Below are the code and all the weights of a small trained network. Each question names an input and a target symbol and asks about switching units off, where a switched-off unit gives its printed mean instead of its output.

import numpy as np


def w(rows, s, z=0):
    codes = np.array(rows[::2]) - 128.0
    scale = np.full(codes.shape[1], s)
    scale[-1] = z or s
    return codes * scale


def f(y):
    return np.maximum(y, 0)


def softmax(a):
    e = np.exp(a - a.max(-1, keepdims=True))
    return e / e.sum(-1, keepdims=True)


def log_softmax(a):
    a = a - a.max(-1, keepdims=True)
    return a - np.log(np.exp(a).sum(-1, keepdims=True))


def net(x, mask):
    ids = ['ΛΩγεζηστφψ'.index(c) for c in x.split()]
    T = len(ids)
    res = E[ids] + P[:T]
    q, k, v = (res @ M[0].T for M in (Q, K, V))
    z = softmax(np.where(np.tri(T) > 0, q @ k.T / 2**0.5, -1e9)) @ v
    res = res + np.where(mask[0], z, O[0][:, -1]) @ O[0][:, :-1]
    y = f(res @ A[0][:, :-1].T + A[0][:, -1])
    res = res + np.where(mask[1:13], y, B[0][:, -1]) @ B[0][:, :-1]
    return log_softmax(res[-1] @ U[:, :-1].T + U[:, -1])


Q, K, V, O, A, B = {}, {}, {}, {}, {}, {}
E = w([
[246,218,188],'Λ',
[19,110,159],'Ω',
[222,47,109],'γ',
[221,97,236],'ε',
[129,103,216],'ζ',
[86,80,153],'η',
[105,86,121],'σ',
[7,116,169],'τ',
[4,116,168],'φ',
[134,91,196],'ψ',
],0.018)
P = w([
[151,208,107],'0',
[134,170,130],'1',
[115,144,143],'2',
[104,122,149],'3',
[95,103,154],'4',
[90,87,160],'5',
[87,71,164],'6',
[82,56,168],'7',
[78,43,174],'8',
[79,28,177],'9',
[72,16,182],'10',
[74,2,182],'11',
],0.014)
Q[0] = w([
[93,21,253],'head 1',
[92,173,92],'head 1',
],0.021)
K[0] = w([
[112,7,177],'head 1',
[168,159,88],'head 1',
],0.015)
V[0] = w([
[140,74,3],'head 1',
[247,16,175],'head 1',
],0.0073)
O[0] = w([
[136,118,33,69],'head 1',
[112,251,98,253],'head 1',
],0.015,0.0075)
A[0] = w([
[49,163,133,210],'neuron 1',
[123,63,164,167],'neuron 2',
[164,150,188,44],'neuron 3',
[253,115,121,2],'neuron 4',
[130,234,202,96],'neuron 5',
[147,65,174,2],'neuron 6',
[142,171,207,217],'neuron 7',
[87,197,185,217],'neuron 8',
[7,28,30,107],'neuron 9',
[148,4,134,232],'neuron 10',
[55,126,147,83],'neuron 11',
[109,176,74,14],'neuron 12',
],0.012,0.0072)
B[0] = w([
[151,130,70,212],'neuron 1',
[82,102,132,188],'neuron 2',
[183,237,163,159],'neuron 3',
[127,115,50,146],'neuron 4',
[148,85,180,231],'neuron 5',
[248,120,122,157],'neuron 6',
[90,95,74,229],'neuron 7',
[134,112,92,249],'neuron 8',
[171,165,176,173],'neuron 9',
[86,201,134,206],'neuron 10',
[174,148,134,176],'neuron 11',
[137,89,192,150],'neuron 12',
],0.013,0.018)
U = w([
[170,169,174,142],'Λ',
[130,154,168,63],'Ω',
[158,195,50,195],'γ',
[119,60,81,44],'ε',
[93,9,168,199],'ζ',
[22,134,106,233],'η',
[111,193,136,12],'σ',
[102,165,159,1],'τ',
[90,192,175,207],'φ',
[106,37,130,134],'ψ',
],0.012,0.0046)

Each question gives the input, a string of symbols that net reads in full, and the target symbol t.
The units are the heads (2 rows each of Q, K, V and O) and the neurons (one row each of A and B). Each row of codes is followed by its name. A weight is (code - 128) times the scale printed after its matrix; where a second scale follows, it is the last column's (O, A, B and U).
mask holds one flag per unit, heads first, then neurons. A switched-off unit (its flag False) gives its mean, the last column of its rows in O or B, instead of its output. The means were averaged over made-up inputs and are rounded, as every weight is.
A unit's drop is (log p(t) with every unit on - log p(t) with that unit switched off) / (log p(t) with every unit on - log p(t) with every unit switched off).
The circuit of an input: a set's keep is (log p(t) with only the set's units on - log p(t) with every unit switched off) / (log p(t) with every unit on - log p(t) with every unit switched off). Starting from the 12 units with the biggest drops (on a tie, the unit counted first), units are removed one at a time, each time the one whose removal leaves the highest keep (on an exact tie, the one counted first), for as long as the keep stays at least 0.8.
circuit, biggest first: the units of the circuit, biggest drop first
unit that matters most: the unit with the biggest drop
top k neurons: the k neurons with the biggest drops, biggest first
drop of u: that unit's drop, to one decimal
input ε φ η γ τ, target γ: circuit, biggest first -> [neuron 1; head 1]
input Λ η φ γ η γ γ γ γ γ, target γ: top neuron -> [neuron 2]
input γ γ η η γ φ Λ φ σ, target φ: circuit, biggest first -> [head 1; neuron 10; neuron 9; neuron 8]
input γ Ω φ Ω σ τ ζ Ω, target ζ: top 4 neurons -> [neuron 3; neuron 10; neuron 2; neuron 4]
input Ω η γ γ ε Ω, target ε: circuit, biggest first -> [neuron 1; neuron 10; neuron 8]
input γ η γ ε η γ φ φ φ γ, target φ: circuit, biggest first -> [neuron 10; head 1]
input γ γ γ γ γ φ Ω, target φ: top 4 neurons -> [neuron 9; neuron 10; neuron 5; neuron 2]
input ζ Λ γ ε γ ζ ε γ φ φ, target φ: top 4 neurons -> [neuron 10; neuron 9; neuron 2; neuron 5]
input ζ ψ τ Λ γ η Ω γ γ γ ε σ, target ε: top 4 neurons -> [neuron 5; neuron 1; neuron 10; neuron 8]
input φ γ φ η γ γ φ γ φ ε Ω γ, target φ: circuit, biggest first -> [neuron 10; neuron 8]
input γ ψ σ γ γ γ τ φ γ γ φ τ, target φ: circuit, biggest first -> [head 1; neuron 10; neuron 9]
input ζ φ γ γ γ η γ σ η Λ φ τ, target φ: top 3 neurons -> [neuron 10; neuron 9; neuron 2]
input φ φ φ γ ε η Λ γ φ γ γ, target γ: top 3 neurons -> [neuron 5; neuron 2; neuron 7]
input σ ζ η η γ γ Ω, target γ: unit that matters most -> neuron 1
input η φ γ γ γ γ γ ε σ, target ε: top 2 neurons -> [neuron 10; neuron 5]
input Ω ψ γ γ η φ ε Ω, target ε: top 2 neurons -> [neuron 1; neuron 10]
input γ ζ γ τ σ γ ζ τ ε φ φ Ω, target φ: top 4 neurons -> [neuron 10; neuron 9; neuron 2; neuron 5]
input η φ γ Ω σ ζ, target ζ: drop of neuron 5 -> 1.0
input Λ γ σ γ Λ γ φ φ, target φ: drop of neuron 4 -> 0.1
input Λ Ω γ Ω φ φ σ, target φ: drop of head 1 -> 1.6
input γ γ φ φ γ τ γ σ, target γ: top neuron -> [neuron 5]
